Below is a small trained network, with its code and all its weights. Each question gives an input and a target symbol and asks what happens when units are switched off, that is, made to give their printed mean instead of their output.

import numpy as np


def w(rows, s, z=0):
    codes = np.array(rows[::2]) - 128.0
    scale = np.full(codes.shape[1], s)
    scale[-1] = z or s
    return codes * scale


def softmax(a):
    e = np.exp(a - a.max(-1, keepdims=True))
    return e / e.sum(-1, keepdims=True)


def log_softmax(a):
    a = a - a.max(-1, keepdims=True)
    return a - np.log(np.exp(a).sum(-1, keepdims=True))


def net(x, mask):
    ids = ['βδεζθμ'.index(c) for c in x.split()]
    T = len(ids)
    res = E[ids] + P[:T]
    u = 0
    for l in range(3):
        r = res
        for j in range(3):
            rows = slice(3 * j, 3 * j + 3)
            q, k, v = (r @ M[l][rows].T for M in (Q, K, V))
            z = softmax(np.where(np.tri(T) > 0, q @ k.T / 3**0.5, -1e9)) @ v
            o = O[l][rows]
            res = res + np.where(mask[u + j], z, o[:, -1]) @ o[:, :-1]
        u += 3
    return log_softmax(res[-1] @ U[:, :-1].T + U[:, -1])


Q, K, V, O = {}, {}, {}, {}
E = w([
[208,79,155],'β',
[170,118,22],'δ',
[140,240,213],'ε',
[13,215,83],'ζ',
[153,91,105],'θ',
[8,255,190],'μ',
],0.0096)
P = w([
[130,157,105],'0',
[112,101,136],'1',
[186,164,124],'2',
[78,101,83],'3',
[112,70,152],'4',
[154,228,150],'5',
[153,72,7],'6',
[88,119,187],'7',
],0.016)
Q[0] = w([
[77,99,248],'0.h1',
[162,16,110],'0.h1',
[122,47,133],'0.h1',
[28,126,156],'0.h2',
[151,104,116],'0.h2',
[112,1,245],'0.h2',
[39,105,108],'0.h3',
[225,132,17],'0.h3',
[93,66,130],'0.h3',
],0.0085)
K[0] = w([
[95,174,192],'0.h1',
[127,177,117],'0.h1',
[166,163,139],'0.h1',
[197,118,155],'0.h2',
[105,130,181],'0.h2',
[109,8,172],'0.h2',
[138,81,186],'0.h3',
[231,37,80],'0.h3',
[132,47,80],'0.h3',
],0.011)
V[0] = w([
[254,17,117],'0.h1',
[224,205,144],'0.h1',
[152,180,151],'0.h1',
[136,183,9],'0.h2',
[75,251,20],'0.h2',
[191,66,183],'0.h2',
[14,171,103],'0.h3',
[203,184,208],'0.h3',
[131,13,87],'0.h3',
],0.0063)
O[0] = w([
[127,212,133,68],'0.h1',
[125,140,53,172],'0.h1',
[109,114,134,154],'0.h1',
[70,52,183,195],'0.h2',
[121,2,200,254],'0.h2',
[139,174,89,72],'0.h2',
[113,115,139,163],'0.h3',
[146,140,133,169],'0.h3',
[111,89,120,33],'0.h3',
],0.0082,0.004)
Q[1] = w([
[82,117,166],'1.h1',
[206,158,154],'1.h1',
[211,94,105],'1.h1',
[81,181,142],'1.h2',
[248,199,140],'1.h2',
[215,107,240],'1.h2',
[72,137,188],'1.h3',
[173,176,150],'1.h3',
[1,212,49],'1.h3',
],0.0084)
K[1] = w([
[171,64,76],'1.h1',
[116,31,85],'1.h1',
[93,187,199],'1.h1',
[201,240,117],'1.h2',
[68,188,187],'1.h2',
[54,219,207],'1.h2',
[165,141,103],'1.h3',
[46,117,1],'1.h3',
[174,148,88],'1.h3',
],0.0084)
V[1] = w([
[195,83,195],'1.h1',
[139,189,253],'1.h1',
[197,36,55],'1.h1',
[230,116,85],'1.h2',
[93,176,75],'1.h2',
[200,138,99],'1.h2',
[248,87,140],'1.h3',
[251,66,169],'1.h3',
[182,59,219],'1.h3',
],0.0084)
O[1] = w([
[58,159,2,207],'1.h1',
[74,190,139,156],'1.h1',
[204,126,99,153],'1.h1',
[197,31,132,86],'1.h2',
[102,103,110,51],'1.h2',
[204,72,134,82],'1.h2',
[182,86,72,142],'1.h3',
[218,223,32,186],'1.h3',
[118,212,134,255],'1.h3',
],0.0056,0.0036)
Q[2] = w([
[137,106,144],'2.h1',
[127,109,106],'2.h1',
[150,107,130],'2.h1',
[26,88,166],'2.h2',
[117,180,174],'2.h2',
[250,101,159],'2.h2',
[171,2,115],'2.h3',
[130,163,54],'2.h3',
[192,180,120],'2.h3',
],0.0089)
K[2] = w([
[237,175,16],'2.h1',
[175,207,106],'2.h1',
[78,181,189],'2.h1',
[242,159,253],'2.h2',
[77,230,146],'2.h2',
[33,4,104],'2.h2',
[141,89,212],'2.h3',
[243,144,164],'2.h3',
[242,21,79],'2.h3',
],0.0057)
V[2] = w([
[2,94,73],'2.h1',
[47,155,30],'2.h1',
[115,89,81],'2.h1',
[166,91,126],'2.h2',
[107,91,76],'2.h2',
[103,129,189],'2.h2',
[148,161,179],'2.h3',
[81,123,110],'2.h3',
[61,127,59],'2.h3',
],0.0089)
O[2] = w([
[153,137,158,254],'2.h1',
[165,92,94,246],'2.h1',
[89,3,117,112],'2.h1',
[164,213,118,35],'2.h2',
[253,75,149,38],'2.h2',
[59,128,101,171],'2.h2',
[23,137,236,134],'2.h3',
[195,135,61,170],'2.h3',
[175,13,200,201],'2.h3',
],0.0054,0.0015)
U = w([
[197,201,27,126],'β',
[167,2,107,144],'δ',
[80,203,93,189],'ε',
[100,12,151,1],'ζ',
[173,98,98,180],'θ',
[84,60,180,69],'μ',
],0.0076,0.0034)

Each question gives the input, a string of symbols that net reads in full, and the target symbol t.
The units are the heads (3 rows each of Q, K, V and O). Each row of codes is followed by its name. A weight is (code - 128) times the scale printed after its matrix; where a second scale follows, it is the last column's (O and U).
mask holds one flag per head, layer by layer. A switched-off head (its flag False) gives its mean, the last column of its rows in O, instead of its output. The means were averaged over made-up inputs and are rounded, as every weight is.
A unit's drop is (log p(t) with every unit on - log p(t) with that unit switched off) / (log p(t) with every unit on - log p(t) with every unit switched off).
The circuit of an input: a set's keep is (log p(t) with only the set's units on - log p(t) with every unit switched off) / (log p(t) with every unit on - log p(t) with every unit switched off). Starting from all 9 units, units are removed one at a time, each time the one whose removal leaves the highest keep (on an exact tie, the one counted first), for as long as the keep stays at least 0.8.
circuit, biggest first: the units of the circuit, biggest drop first
unit that matters most: the unit with the biggest drop
heads that matter: for each layer, one digit per head in row order, 1 if its drop is at least 0.15 and else 0, layers parted by /
drop when u is switched off: that unit's drop, to one decimal
input μ ζ β ε ε, target ε: heads that matter	010 / 011 / 000
input μ β ζ ζ θ ζ β, target ζ: circuit, biggest first	0.h2; 1.h1; 1.h3
input θ ε ε δ, target ε: circuit, biggest first	1.h1; 2.h3; 2.h2
input ε β ε β β, target β: unit that matters most	0.h2
input ε ε ε ε ε, target ε: circuit, biggest first	0.h2; 1.h1
input β ε ε ζ ε ε ζ, target ε: circuit, biggest first	1.h1; 2.h2
input δ θ β ε ε ε β ε, target β: heads that matter	011 / 100 / 000
input ε θ β ε, target β: circuit, biggest first	1.h3; 0.h2
input δ ε δ ζ, target δ: circuit, biggest first	1.h2; 1.h1
input ζ β ζ μ ε ζ ε, target ζ: heads that matter	010 / 000 / 000
input δ μ ε β, target ε: circuit, biggest first	1.h1; 1.h3; 0.h2; 2.h2
input δ ε μ ε ε ε ζ, target ε: heads that matter	001 / 100 / 010
input ε δ θ ε ε ζ δ, target ζ: circuit, biggest first	0.h2; 1.h1
input θ δ β δ, target β: circuit, biggest first	1.h3
input δ β β ζ, target β: heads that matter	000 / 001 / 010
input ε ε ε δ ζ ζ, target μ: heads that matter	010 / 000 / 000
input β δ μ μ ε μ μ, target μ: drop when 0.h2 is switched off	0.2
input δ β ε θ β ε δ, target ε: drop when 0.h3 is switched off	0.2
input β ε ε θ, target ε: drop when 1.h3 is switched off	-0.2
input ε ζ δ μ, target δ: unit that matters most	1.h2
